Here is a tiny trained network, its code and every weight. The questions are about switching its units off for an input and a class, where a switched-off unit gives its printed mean instead of its output.

import numpy as np


def w(rows, s, z=0):
    codes = np.array(rows[::2]) - 128.0
    scale = np.full(codes.shape[1], s)
    scale[-1] = z or s
    return codes * scale


def f(y):
    return y / 2 * (1 + np.tanh(0.7978845608 * (y + 0.044715 * y**3)))


def log_softmax(a):
    a = a - a.max(-1, keepdims=True)
    return a - np.log(np.exp(a).sum(-1, keepdims=True))


def net(x, mask):
    res = np.array(x, float).reshape(1, 8) / 4 @ E
    y = f(res @ A[0][:, :-1].T + A[0][:, -1])
    res = res + np.where(mask, y, B[0][:, -1]) @ B[0][:, :-1]
    return log_softmax(res[-1] @ U[:, :-1].T + U[:, -1])


A, B = {}, {}
E = w([
[64,77,37,126,79,87,94],'x0',
[59,197,53,188,13,191,103],'x1',
[88,52,72,107,128,147,201],'x2',
[26,19,169,169,190,114,161],'x3',
[174,35,33,76,55,85,142],'x4',
[190,99,111,252,45,165,112],'x5',
[218,77,140,129,129,138,160],'x6',
[170,102,144,186,140,3,4],'x7',
],0.0054)
A[0] = w([
[115,230,120,79,83,176,139,203],'n1',
[129,64,228,163,213,88,119,255],'n2',
[157,253,117,102,78,176,135,226],'n3',
[184,155,248,197,185,87,78,177],'n4',
[86,81,81,198,86,216,188,214],'n5',
[65,231,121,109,129,144,80,168],'n6',
[191,186,110,91,62,244,180,168],'n7',
[33,60,100,177,154,178,198,194],'n8',
[53,231,154,110,144,129,106,174],'n9',
[82,47,98,134,150,102,167,226],'n10',
[31,83,103,174,130,211,188,168],'n11',
[36,75,90,209,122,198,172,173],'n12',
[176,125,252,179,211,105,84,164],'n13',
[110,30,125,9,202,51,176,155],'n14',
[155,70,55,179,70,40,21,185],'n15',
[234,137,90,84,66,231,218,159],'n16',
[97,37,117,18,194,82,196,163],'n17',
[194,144,239,181,183,116,105,162],'n18',
[127,58,140,1,205,37,179,147],'n19',
[39,210,116,103,133,150,102,179],'n20',
[156,89,45,179,37,56,34,175],'n21',
[138,60,150,28,244,40,157,183],'n22',
[66,227,151,103,141,142,99,173],'n23',
[174,92,54,193,58,40,36,175],'n24',
[156,189,243,174,191,114,87,183],'n25',
[158,74,35,185,42,46,22,176],'n26',
[131,54,103,1,178,61,169,171],'n27',
[139,65,161,49,237,56,146,187],'n28',
[107,161,107,149,72,79,28,210],'n29',
],0.0057,0.0035)
B[0] = w([
[115,124,34,114,136,202,92,213],'n1',
[159,144,219,101,157,86,182,248],'n2',
[139,163,46,149,144,196,78,236],'n3',
[152,229,214,189,224,128,155,235],'n4',
[119,81,133,182,39,140,192,231],'n5',
[60,133,68,145,163,168,44,199],'n6',
[183,144,39,140,98,229,150,223],'n7',
[69,42,208,132,90,126,199,222],'n8',
[40,120,108,129,203,189,37,202],'n9',
[113,104,175,97,94,85,159,207],'n10',
[60,23,194,156,75,173,212,214],'n11',
[75,50,197,204,58,137,193,212],'n12',
[183,197,243,146,230,133,206,230],'n13',
[129,116,127,35,115,77,147,243],'n14',
[132,197,143,161,58,2,58,238],'n15',
[253,152,48,99,51,188,201,224],'n16',
[112,84,125,23,96,69,159,241],'n17',
[187,196,206,174,207,166,190,214],'n18',
[129,119,115,8,142,76,142,238],'n19',
[36,88,86,136,155,169,65,201],'n20',
[136,172,116,208,31,39,57,240],'n21',
[132,126,142,28,166,83,141,253],'n22',
[57,124,98,129,192,192,45,197],'n23',
[133,201,127,208,77,42,57,237],'n24',
[124,171,197,167,233,169,118,232],'n25',
[137,171,129,185,39,39,63,250],'n26',
[136,116,86,38,115,84,127,228],'n27',
[146,145,156,29,161,97,156,240],'n28',
[97,157,112,173,121,90,65,221],'n29',
],0.0058,0.0054)
U = w([
[70,17,184,177,73,154,207,255],'0',
[246,137,33,135,83,216,161,18],'1',
[20,122,79,143,195,200,38,141],'2',
[136,160,108,206,54,17,48,212],'3',
[187,180,219,166,249,141,156,70],'4',
[136,92,130,3,141,65,150,55],'5',
],0.0067,0.00032)

Each question gives the input, the list of numbers given to net, and the class t.
The units are the neurons (one row each of A and B). Each row of codes is followed by its name. A weight is (code - 128) times the scale printed after its matrix; where a second scale follows, it is the last column's (A, B and U).
mask holds one flag per neuron, in row order. A switched-off neuron (its flag False) gives its mean, the last column of its row in B, instead of its output. The means were averaged over made-up inputs and are rounded, as every weight is.
A unit's drop is (log p(t) with every unit on - log p(t) with that unit switched off) / (log p(t) with every unit on - log p(t) with every unit switched off).
The circuit of an input: a set's keep is (log p(t) with only the set's units on - log p(t) with every unit switched off) / (log p(t) with every unit on - log p(t) with every unit switched off). Starting from the 12 units with the biggest drops (on a tie, the unit counted first), units are removed one at a time, each time the one whose removal leaves the highest keep (on an exact tie, the one counted first), for as long as the keep stays at least 0.8.
units of the circuit, in order: the units of the circuit, biggest drop first
most important unit: the unit with the biggest drop
k most important neurons: the k neurons with the biggest drops, biggest first
drop when u is switched off: that unit's drop, to one decimal
input [-1,6,-1,-7,-2,8,-7,-4], class 1: units of the circuit, in order	n7
input [0,5,1,-7,-7,0,8,4], class 1: units of the circuit, in order	n7, n3
input [3,2,-7,-3,-1,1,2,-8], class 1: units of the circuit, in order	n16, n7
input [3,1,1,5,4,3,5,1], class 3: units of the circuit, in order	n15, n26
input [-1,5,-8,-1,3,7,-4,-5], class 1: units of the circuit, in order	n7, n16
input [-8,8,-3,-5,-2,0,-3,-4], class 2: units of the circuit, in order	n9, n23
input [6,6,-3,5,-5,-1,0,-3], class 0: 4 most important neurons	n12, n11, n8, n5
input [-2,0,-6,2,3,-3,4,-6], class 1: 2 most important neurons	n16, n7
input [-2,8,6,3,-5,-8,6,-1], class 0: 3 most important neurons	n11, n8, n12
input [3,-1,7,-7,-4,1,-8,-8], class 2: 2 most important neurons	n20, n9
input [4,4,5,-1,-7,-6,8,-2], class 0: 2 most important neurons	n11, n8
input [-4,6,4,2,-7,1,7,-5], class 0: 3 most important neurons	n11, n12, n8
input [-4,4,8,4,-4,-8,4,-6], class 0: drop when n12 is switched off	0.1
input [6,5,-5,2,-1,5,-4,-7], class 0: most important unit	n12
input [8,-5,-5,-6,8,-2,5,-1], class 3: drop when n21 is switched off	0.2
input [-2,2,5,6,-5,-7,3,-1], class 5: drop when n19 is switched off	0.2
input [-2,2,-7,-3,-8,4,-6,7], class 4: drop when n28 is switched off	0.0
